Here is a tiny trained network, its code and every weight. The questions are about switching its units off for an input and a class, where a switched-off unit gives its printed mean instead of its output.

import numpy as np


def w(rows, s, z=0):
    codes = np.array(rows[::2]) - 128.0
    scale = np.full(codes.shape[1], s)
    scale[-1] = z or s
    return codes * scale


def f(y):
    return y / 2 * (1 + np.tanh(0.7978845608 * (y + 0.044715 * y**3)))


def log_softmax(a):
    a = a - a.max(-1, keepdims=True)
    return a - np.log(np.exp(a).sum(-1, keepdims=True))


def net(x, mask):
    res = np.array(x, float).reshape(1, 7) / 4 @ E
    y = f(res @ A[0][:, :-1].T + A[0][:, -1])
    res = res + np.where(mask, y, B[0][:, -1]) @ B[0][:, :-1]
    return log_softmax(res[-1] @ U[:, :-1].T + U[:, -1])


A, B = {}, {}
E = w([
[175,96,100,197,187,173],'x0',
[135,210,117,98,134,104],'x1',
[13,86,120,130,137,122],'x2',
[105,115,124,199,55,72],'x3',
[155,73,141,99,64,140],'x4',
[61,147,95,156,32,215],'x5',
[139,52,1,66,136,150],'x6',
],0.0093)
A[0] = w([
[228,240,120,185,188,194,177],'n1',
[103,134,68,117,58,99,200],'n2',
[127,113,136,184,180,129,177],'n3',
[127,195,181,168,124,115,143],'n4',
[241,105,123,139,183,107,206],'n5',
[78,197,84,74,32,88,146],'n6',
[107,51,108,180,87,92,165],'n7',
[128,27,142,174,171,182,173],'n8',
[73,134,102,113,117,222,160],'n9',
[181,48,5,108,162,142,254],'n10',
[39,79,139,137,234,31,179],'n11',
[45,96,175,55,100,89,191],'n12',
[108,229,254,61,171,161,163],'n13',
[60,112,171,58,47,98,182],'n14',
[128,158,77,31,130,107,173],'n15',
[87,145,38,187,37,160,198],'n16',
[126,133,149,200,37,157,153],'n17',
[65,95,67,157,155,225,161],'n18',
[78,98,104,93,117,234,158],'n19',
[137,115,127,146,219,62,189],'n20',
[95,201,201,195,82,86,162],'n21',
],0.0099,0.006)
B[0] = w([
[86,134,200,121,107,142,211],'n1',
[171,146,34,136,140,136,195],'n2',
[101,100,141,195,151,140,164],'n3',
[122,143,157,191,99,81,183],'n4',
[141,155,191,87,135,161,200],'n5',
[134,213,64,144,152,116,209],'n6',
[194,120,113,183,146,111,188],'n7',
[158,112,165,188,144,200,199],'n8',
[74,94,69,71,81,180,201],'n9',
[154,146,136,60,170,197,253],'n10',
[108,41,109,125,200,60,203],'n11',
[118,139,57,80,132,63,202],'n12',
[58,147,169,110,82,104,215],'n13',
[130,156,73,99,107,52,213],'n14',
[139,139,118,69,165,114,185],'n15',
[139,122,13,172,91,161,238],'n16',
[180,109,94,221,37,89,202],'n17',
[100,95,101,148,122,254,218],'n18',
[71,107,142,135,121,157,209],'n19',
[86,91,184,138,219,142,185],'n20',
[141,123,165,173,93,96,225],'n21',
],0.0094,0.013)
U = w([
[171,184,66,104,161,103,76],'0',
[95,157,217,157,101,103,250],'1',
[160,168,156,45,171,137,161],'2',
[188,104,105,192,83,89,109],'3',
[66,86,75,133,83,194,65],'4',
[74,129,110,58,82,49,75],'5',
[107,38,146,132,253,81,145],'6',
[141,76,184,127,162,173,52],'7',
],0.011,0.0018)

Each question gives the input, the list of numbers given to net, and the class t.
The units are the neurons (one row each of A and B). Each row of codes is followed by its name. A weight is (code - 128) times the scale printed after its matrix; where a second scale follows, it is the last column's (A, B and U).
mask holds one flag per neuron, in row order. A switched-off neuron (its flag False) gives its mean, the last column of its row in B, instead of its output. The means were averaged over made-up inputs and are rounded, as every weight is.
A unit's drop is (log p(t) with every unit on - log p(t) with that unit switched off) / (log p(t) with every unit on - log p(t) with every unit switched off).
The circuit of an input: a set's keep is (log p(t) with only the set's units on - log p(t) with every unit switched off) / (log p(t) with every unit on - log p(t) with every unit switched off). Starting from the 12 units with the biggest drops (on a tie, the unit counted first), units are removed one at a time, each time the one whose removal leaves the highest keep (on an exact tie, the one counted first), for as long as the keep stays at least 0.8.
circuit, biggest first: the units of the circuit, biggest drop first
most important unit: the unit with the biggest drop
k most important neurons: the k neurons with the biggest drops, biggest first
drop when u is switched off: that unit's drop, to one decimal
input [2,-6,0,1,6,8,-6], class 3: circuit, biggest first => (n17)
input [6,2,4,-4,4,1,-3], class 7: circuit, biggest first => (n16 n14)
input [-4,-1,2,0,2,8,-5], class 3: circuit, biggest first => (n17 n21)
input [-5,-5,-3,-1,5,-1,-4], class 5: circuit, biggest first => (n8 n18)
input [-2,-7,-4,-7,-6,0,-1], class 7: circuit, biggest first => (n14 n12)
input [-8,1,-4,5,-3,0,0], class 0: 3 most important neurons => (n6 n2 n1)
input [-1,1,-5,7,-6,-8,-2], class 6: 3 most important neurons => (n20 n11 n17)
input [7,-1,-6,-4,8,-4,3], class 7: 4 most important neurons => (n8 n14 n6 n12)
input [7,-2,3,1,-3,-1,2], class 6: 2 most important neurons => (n11 n20)
input [5,-4,2,-4,1,2,-6], class 1: 2 most important neurons => (n16 n10)
input [-8,4,-4,-1,0,6,3], class 0: drop when n12 is switched off => 0.0
input [-4,2,2,0,0,0,2], class 0: drop when n13 is switched off => 0.2
input [-3,7,0,0,7,6,6], class 0: drop when n15 is switched off => 0.2
input [7,-1,0,7,-2,-2,-1], class 6: most important unit => n20
